Questions about the table below. Counting starts at 1.
1) What is the entry just right of the smallest entry?
2) What is the top-right entry?
3) What is the entry in the bottom-right corner?
4) What is the entry in the bottom-left corner?
5) What is the entry in row 2 and column 3?
6) What is the entry at row 1, column 1?
[[127 124 132 118 118 129 125 127 126 129 125 125 135 141 124 127]
 [125 125 128 114 120 124 133 125 124 126 129 125 140 145 121 128]
 [110 130 118 118 120 103 154 125 125 116 139 122 139 141 116 121]]
1) 154
2) 127
3) 121
4) 110
5) 128
6) 127

x =
[[124 125 124 129 133 126 100]
 [126 125 124 146 128 126 133]
 [121 125 124 131 127 117 132]
 [122 125 124 131 136 126 111]
 [125 125 143 134 128 126 129]
 [118 125 124 131 128 126 128]
 [121 136 124 136 130 126 129]
 [112 124 124 123 128 137 128]
 [111 128 129 124 123 136 128]
 [119 137 124 139 124 115 128]
 [121 124 124 124 128 132 128]
 [133 125 130 131 128 126 120]
 [117 125 124 133 131 124 128]
 [126 118 104 131 128 126 124]]
Rows and columns are numbered from 1.
Give the top entry of the column that holds the largest entry.
Answer: 129
Give the top-right entry.
Answer: 100
The entry in row 1 and column 3: 124
Give the entry in row 1 and column 2.
Answer: 125
The bottom entry of the column that holds the smallest entry: 124
The entry in row 2 and column 1 is 126
Give the top-left entry.
Answer: 124
Give the bottom-left entry.
Answer: 126
The entry just right of 134 -> 128
Give the entry in row 3 and column 2.
Answer: 125
Give the entry in row 3 and column 1.
Answer: 121
Give the entry in row 2 and column 3.
Answer: 124
The entry directly below the largest entry: 131
The entry directly below 139: 124
The entry just left of the smallest entry is 126
Give the entry just right of 139.
Answer: 124
The entry just right of the largest entry -> 128

Questions about the matrix below.
1) Report the maximum.
2) Report the entry just left of the smallest entry.
3) Report the entry just right of 134.
4) Report the entry just left of 138.
5) Report the entry just right of 140.
[[115, 137, 132, 122, 128, 137, 141, 126], [119, 125, 125, 145, 143, 138, 115, 122], [144, 141, 130, 121, 140, 108, 130, 125], [142, 127, 125, 124, 127, 117, 124, 129], [124, 115, 119, 133, 111, 121, 136, 144], [151, 137, 122, 111, 131, 118, 124, 120], [130, 136, 123, 111, 124, 137, 134, 121], [127, 116, 135, 131, 121, 143, 116, 125], [123, 131, 129, 135, 143, 139, 118, 117]]
1) 151
2) 140
3) 121
4) 143
5) 108
